Below are the code and all the weights of a small trained network. Each question names an input and a class and asks about switching units off, where a switched-off unit gives its printed mean instead of its output.

import numpy as np


def w(rows, s, z=0):
    codes = np.array(rows[::2]) - 128.0
    scale = np.full(codes.shape[1], s)
    scale[-1] = z or s
    return codes * scale


def f(y):
    return np.maximum(y, 0)


def log_softmax(a):
    a = a - a.max(-1, keepdims=True)
    return a - np.log(np.exp(a).sum(-1, keepdims=True))


def net(x, mask):
    res = np.array(x, float).reshape(1, 4) / 4 @ E
    y = f(res @ A[0][:, :-1].T + A[0][:, -1])
    res = res + np.where(mask, y, B[0][:, -1]) @ B[0][:, :-1]
    return log_softmax(res[-1] @ U[:, :-1].T + U[:, -1])


A, B = {}, {}
E = w([
[159,140,150,104,216,220,118,134,99,169,148],'x0',
[130,136,33,133,147,165,132,37,87,91,98],'x1',
[180,172,154,101,77,164,118,109,120,203,113],'x2',
[72,164,68,87,154,132,125,99,104,138,254],'x3',
],0.0062)
A[0] = w([
[134,119,125,131,98,112,135,123,132,105,44,251],'neuron 1',
[169,154,189,120,86,185,110,116,129,202,102,163],'neuron 2',
[147,119,198,131,41,85,136,183,142,120,45,113],'neuron 3',
[104,113,128,125,69,59,129,153,125,101,191,127],'neuron 4',
[102,136,23,123,167,123,121,74,123,98,202,177],'neuron 5',
[123,146,136,117,136,146,133,128,126,163,216,220],'neuron 6',
[124,119,184,132,155,116,127,192,133,131,126,206],'neuron 7',
[131,116,74,129,146,145,131,71,122,93,31,152],'neuron 8',
[125,97,170,126,250,150,133,191,121,114,116,154],'neuron 9',
[97,116,104,113,88,67,128,136,140,98,137,146],'neuron 10',
[116,125,133,129,183,144,129,150,124,124,161,173],'neuron 11',
[138,145,62,125,160,174,126,60,116,135,142,206],'neuron 12',
],0.014,0.0028)
B[0] = w([
[110,75,134,174,74,113,83,88,109,98,60,209],'neuron 1',
[161,132,195,92,92,122,240,195,63,134,75,232],'neuron 2',
[22,50,226,128,144,77,58,110,141,190,70,255],'neuron 3',
[101,194,68,194,111,113,158,168,189,199,145,201],'neuron 4',
[34,84,88,121,121,99,194,88,68,43,223,246],'neuron 5',
[115,143,105,2,129,147,111,134,144,166,164,212],'neuron 6',
[162,152,206,113,66,152,51,128,174,105,182,205],'neuron 7',
[213,171,44,137,104,159,89,68,129,129,39,205],'neuron 8',
[207,129,182,197,235,137,104,159,170,64,174,202],'neuron 9',
[121,154,89,208,81,114,180,165,141,129,141,187],'neuron 10',
[138,133,157,98,158,144,102,118,150,96,172,177],'neuron 11',
[121,107,68,92,221,148,127,71,76,131,91,223],'neuron 12',
],0.016,0.0095)
U = w([
[61,17,208,184,74,41,33,131,164,195,52,128],'0',
[211,130,152,146,220,189,139,146,105,101,99,62],'1',
[209,146,207,141,191,172,32,195,244,45,223,190],'2',
[110,242,79,127,74,113,135,214,231,254,182,42],'3',
[176,146,197,51,54,144,246,225,70,200,83,246],'4',
[210,123,28,171,111,176,86,28,83,93,23,127],'5',
[69,132,56,244,69,48,238,134,116,68,175,172],'6',
[45,63,77,3,215,155,166,62,55,105,211,44],'7',
],0.004,0.0012)

Each question gives the input, the list of numbers given to net, and the class t.
The units are the neurons (one row each of A and B). Each row of codes is followed by its name. A weight is (code - 128) times the scale printed after its matrix; where a second scale follows, it is the last column's (A, B and U).
mask holds one flag per neuron, in row order. A switched-off neuron (its flag False) gives its mean, the last column of its row in B, instead of its output. The means were averaged over made-up inputs and are rounded, as every weight is.
A unit's drop is (log p(t) with every unit on - log p(t) with that unit switched off) / (log p(t) with every unit on - log p(t) with every unit switched off).
The circuit of an input: a set's keep is (log p(t) with only the set's units on - log p(t) with every unit switched off) / (log p(t) with every unit on - log p(t) with every unit switched off). Starting from all 12 units, units are removed one at a time, each time the one whose removal leaves the highest keep (on an exact tie, the one counted first), for as long as the keep stays at least 0.8.
circuit, biggest first: the units of the circuit, biggest drop first
k most important neurons: the k neurons with the biggest drops, biggest first
drop of u: that unit's drop, to one decimal
input [0,7,2,-8], class 5: circuit, biggest first : [neuron 8]
input [-1,0,-3,3], class 6: circuit, biggest first : [neuron 3; neuron 12]
input [-2,-2,6,5], class 4: circuit, biggest first : [neuron 5; neuron 2; neuron 9; neuron 3]
input [2,7,-2,0], class 5: 3 most important neurons : [neuron 8; neuron 6; neuron 3]
input [5,3,4,-1], class 4: 4 most important neurons : [neuron 2; neuron 5; neuron 1; neuron 9]
input [-8,1,8,7], class 6: 3 most important neurons : [neuron 5; neuron 4; neuron 10]
input [-4,-6,6,4], class 3: circuit, biggest first : [neuron 4; neuron 1]
input [-8,4,6,2], class 6: circuit, biggest first : [neuron 10; neuron 3]
input [-3,4,-2,2], class 6: circuit, biggest first : [neuron 5; neuron 6]
input [-6,2,0,7], class 6: 2 most important neurons : [neuron 10; neuron 4]
input [1,-7,-2,7], class 3: 2 most important neurons : [neuron 4; neuron 6]
input [5,-8,4,-1], class 4: 2 most important neurons : [neuron 2; neuron 6]
input [-7,3,-4,8], class 6: 3 most important neurons : [neuron 10; neuron 4; neuron 5]
input [7,-8,-7,8], class 2: circuit, biggest first : [neuron 9]
input [2,-8,-1,-1], class 2: 2 most important neurons : [neuron 9; neuron 7]
input [8,-3,-4,3], class 2: drop of neuron 9 : 0.6
input [-1,6,8,-1], class 5: drop of neuron 6 : 0.0
input [-1,4,8,-3], class 4: drop of neuron 9 : 0.2
